Here is a tiny trained network, its code and every weight. The questions are about switching its units off for an input and a target symbol, where a switched-off unit gives its printed mean instead of its output.

import numpy as np


def w(rows, s, z=0):
    codes = np.array(rows[::2]) - 128.0
    scale = np.full(codes.shape[1], s)
    scale[-1] = z or s
    return codes * scale


def norm(h):
    return h / np.sqrt((h * h).mean(-1, keepdims=True) + 1e-5)


def softmax(a):
    e = np.exp(a - a.max(-1, keepdims=True))
    return e / e.sum(-1, keepdims=True)


def log_softmax(a):
    a = a - a.max(-1, keepdims=True)
    return a - np.log(np.exp(a).sum(-1, keepdims=True))


def net(x, mask):
    ids = ['αβδεζηθλμξπτφψω'.index(c) for c in x.split()]
    T = len(ids)
    res = E[ids] + P[:T]
    u = 0
    for l in range(2):
        r = norm(res)
        for j in range(3):
            rows = slice(2 * j, 2 * j + 2)
            q, k, v = (r @ M[l][rows].T for M in (Q, K, V))
            z = softmax(np.where(np.tri(T) > 0, q @ k.T / 2**0.5, -1e9)) @ v
            o = O[l][rows]
            res = res + np.where(mask[u + j], z, o[:, -1]) @ o[:, :-1]
        u += 3
    return log_softmax(norm(res)[-1] @ U[:, :-1].T + U[:, -1])


Q, K, V, O = {}, {}, {}, {}
E = w([
[191,108,42,102,187,147],'α',
[194,91,99,169,159,229],'β',
[181,156,29,137,159,227],'δ',
[73,92,113,132,220,142],'ε',
[184,80,45,97,193,176],'ζ',
[231,203,113,104,118,154],'η',
[156,162,44,153,168,193],'θ',
[121,172,124,157,124,65],'λ',
[101,92,200,128,227,16],'μ',
[157,130,71,75,167,86],'ξ',
[104,9,71,150,248,125],'π',
[149,192,235,211,148,160],'τ',
[140,161,89,147,141,50],'φ',
[136,131,145,213,103,136],'ψ',
[169,192,81,202,138,167],'ω',
],0.014)
P = w([
[120,103,109,225,254,106],'0',
[101,196,11,191,90,97],'1',
[119,57,125,190,237,200],'2',
[123,10,216,80,74,52],'3',
[54,188,101,236,247,180],'4',
[168,10,14,199,51,74],'5',
[200,237,235,38,179,38],'6',
],0.0085)
Q[0] = w([
[123,211,76,247,140,116],'0.h0',
[93,41,11,165,1,174],'0.h0',
[73,226,38,190,205,104],'0.h1',
[148,176,151,76,205,149],'0.h1',
[170,45,183,73,42,52],'0.h2',
[223,58,177,166,43,177],'0.h2',
],0.0076)
K[0] = w([
[140,76,166,77,254,170],'0.h0',
[201,66,230,57,15,36],'0.h0',
[242,96,205,169,223,184],'0.h1',
[43,220,179,209,235,125],'0.h1',
[120,204,111,84,23,133],'0.h2',
[75,142,91,99,100,57],'0.h2',
],0.0072)
V[0] = w([
[99,3,82,61,164,159],'0.h0',
[97,209,98,70,109,42],'0.h0',
[243,198,124,55,156,174],'0.h1',
[74,136,13,188,119,70],'0.h1',
[116,119,109,84,169,78],'0.h2',
[121,74,218,123,112,122],'0.h2',
],0.012)
O[0] = w([
[70,181,130,10,166,140,122],'0.h0',
[74,178,254,202,66,159,63],'0.h0',
[151,95,240,110,191,72,217],'0.h1',
[48,254,95,157,95,134,223],'0.h1',
[35,194,215,118,174,244,145],'0.h2',
[154,113,27,92,99,235,1],'0.h2',
],0.0097,0.0086)
Q[1] = w([
[84,141,117,164,95,162],'1.h0',
[72,105,145,125,9,148],'1.h0',
[119,153,98,148,150,59],'1.h1',
[84,103,99,102,134,123],'1.h1',
[211,124,142,106,211,71],'1.h2',
[147,122,80,61,131,67],'1.h2',
],0.014)
K[1] = w([
[192,95,150,109,167,117],'1.h0',
[187,177,98,1,243,150],'1.h0',
[89,19,117,177,66,139],'1.h1',
[207,167,160,113,124,207],'1.h1',
[200,60,114,86,157,88],'1.h2',
[207,114,55,48,149,161],'1.h2',
],0.0091)
V[1] = w([
[93,108,120,85,191,133],'1.h0',
[177,119,119,97,177,154],'1.h0',
[52,8,154,120,38,113],'1.h1',
[130,111,133,101,108,200],'1.h1',
[116,126,133,159,117,144],'1.h2',
[172,131,110,158,118,71],'1.h2',
],0.011)
O[1] = w([
[113,66,48,104,121,136,114],'1.h0',
[40,83,129,110,149,90,87],'1.h0',
[185,121,119,134,109,253,3],'1.h1',
[108,36,139,114,129,121,2],'1.h1',
[54,106,182,202,42,97,108],'1.h2',
[189,212,140,148,102,124,193],'1.h2',
],0.0077,0.0075)
U = w([
[88,142,100,224,211,60,254],'α',
[143,149,143,129,132,96,201],'β',
[182,168,158,134,102,112,82],'δ',
[199,164,37,175,78,143,107],'ε',
[19,182,254,93,152,219,107],'ζ',
[202,52,244,178,180,92,102],'η',
[182,36,44,70,163,112,52],'θ',
[77,125,88,85,129,184,53],'λ',
[89,96,140,41,156,126,39],'μ',
[103,178,145,234,66,216,72],'ξ',
[224,37,80,190,117,148,79],'π',
[84,174,173,197,89,214,71],'τ',
[75,116,151,90,140,108,25],'φ',
[93,113,82,40,131,228,89],'ψ',
[70,101,105,145,130,197,88],'ω',
],0.0093,0.0079)

Each question gives the input, a string of symbols that net reads in full, and the target symbol t.
The units are the heads (2 rows each of Q, K, V and O). Each row of codes is followed by its name. A weight is (code - 128) times the scale printed after its matrix; where a second scale follows, it is the last column's (O and U).
mask holds one flag per head, layer by layer. A switched-off head (its flag False) gives its mean, the last column of its rows in O, instead of its output. The means were averaged over made-up inputs and are rounded, as every weight is.
A unit's drop is (log p(t) with every unit on - log p(t) with that unit switched off) / (log p(t) with every unit on - log p(t) with every unit switched off).
The circuit of an input: a set's keep is (log p(t) with only the set's units on - log p(t) with every unit switched off) / (log p(t) with every unit on - log p(t) with every unit switched off). Starting from all 6 units, units are removed one at a time, each time the one whose removal leaves the highest keep (on an exact tie, the one counted first), for as long as the keep stays at least 0.8.
units of the circuit, in order: the units of the circuit, biggest drop first
heads that matter: for each layer, one digit per head in row order, 1 if its drop is at least 0.15 and else 0, layers parted by /
drop of u: that unit's drop, to one decimal
input ξ ξ ε, target ζ: heads that matter : 101 / 000
input ξ η μ η ξ β, target η: heads that matter : 010 / 000
input φ ζ ξ ξ δ, target ζ: heads that matter : 101 / 000
input φ η ζ ξ, target η: units of the circuit, in order : 0.h0
input ψ ψ π π λ η β, target ξ: units of the circuit, in order : 0.h1, 0.h0
input ξ ω ξ η ξ ω θ, target ζ: units of the circuit, in order : 0.h0, 0.h2
input η ψ η η, target ε: units of the circuit, in order : 0.h1, 0.h2
input ξ ψ η ξ π ψ, target ζ: heads that matter : 100 / 000
input λ η β λ ψ θ η, target ε: heads that matter : 110 / 000
input τ η δ η ψ ξ, target η: heads that matter : 110 / 000
input τ λ α ξ ξ ξ ψ, target ζ: units of the circuit, in order : 0.h0, 0.h2
input λ η ε η η ζ, target η: units of the circuit, in order : 0.h1, 0.h0
input ξ ψ ξ η η, target ζ: units of the circuit, in order : 0.h2, 0.h0
input ξ τ μ β φ β, target θ: units of the circuit, in order : 0.h0
input λ β ζ ψ η λ, target ε: heads that matter : 010 / 010
input ξ η π β ξ θ, target θ: drop of 1.h2 : 0.0
input ε θ τ η ε φ, target η: drop of 0.h1 : 1.0
input η η η η η, target η: drop of 0.h0 : 0.1
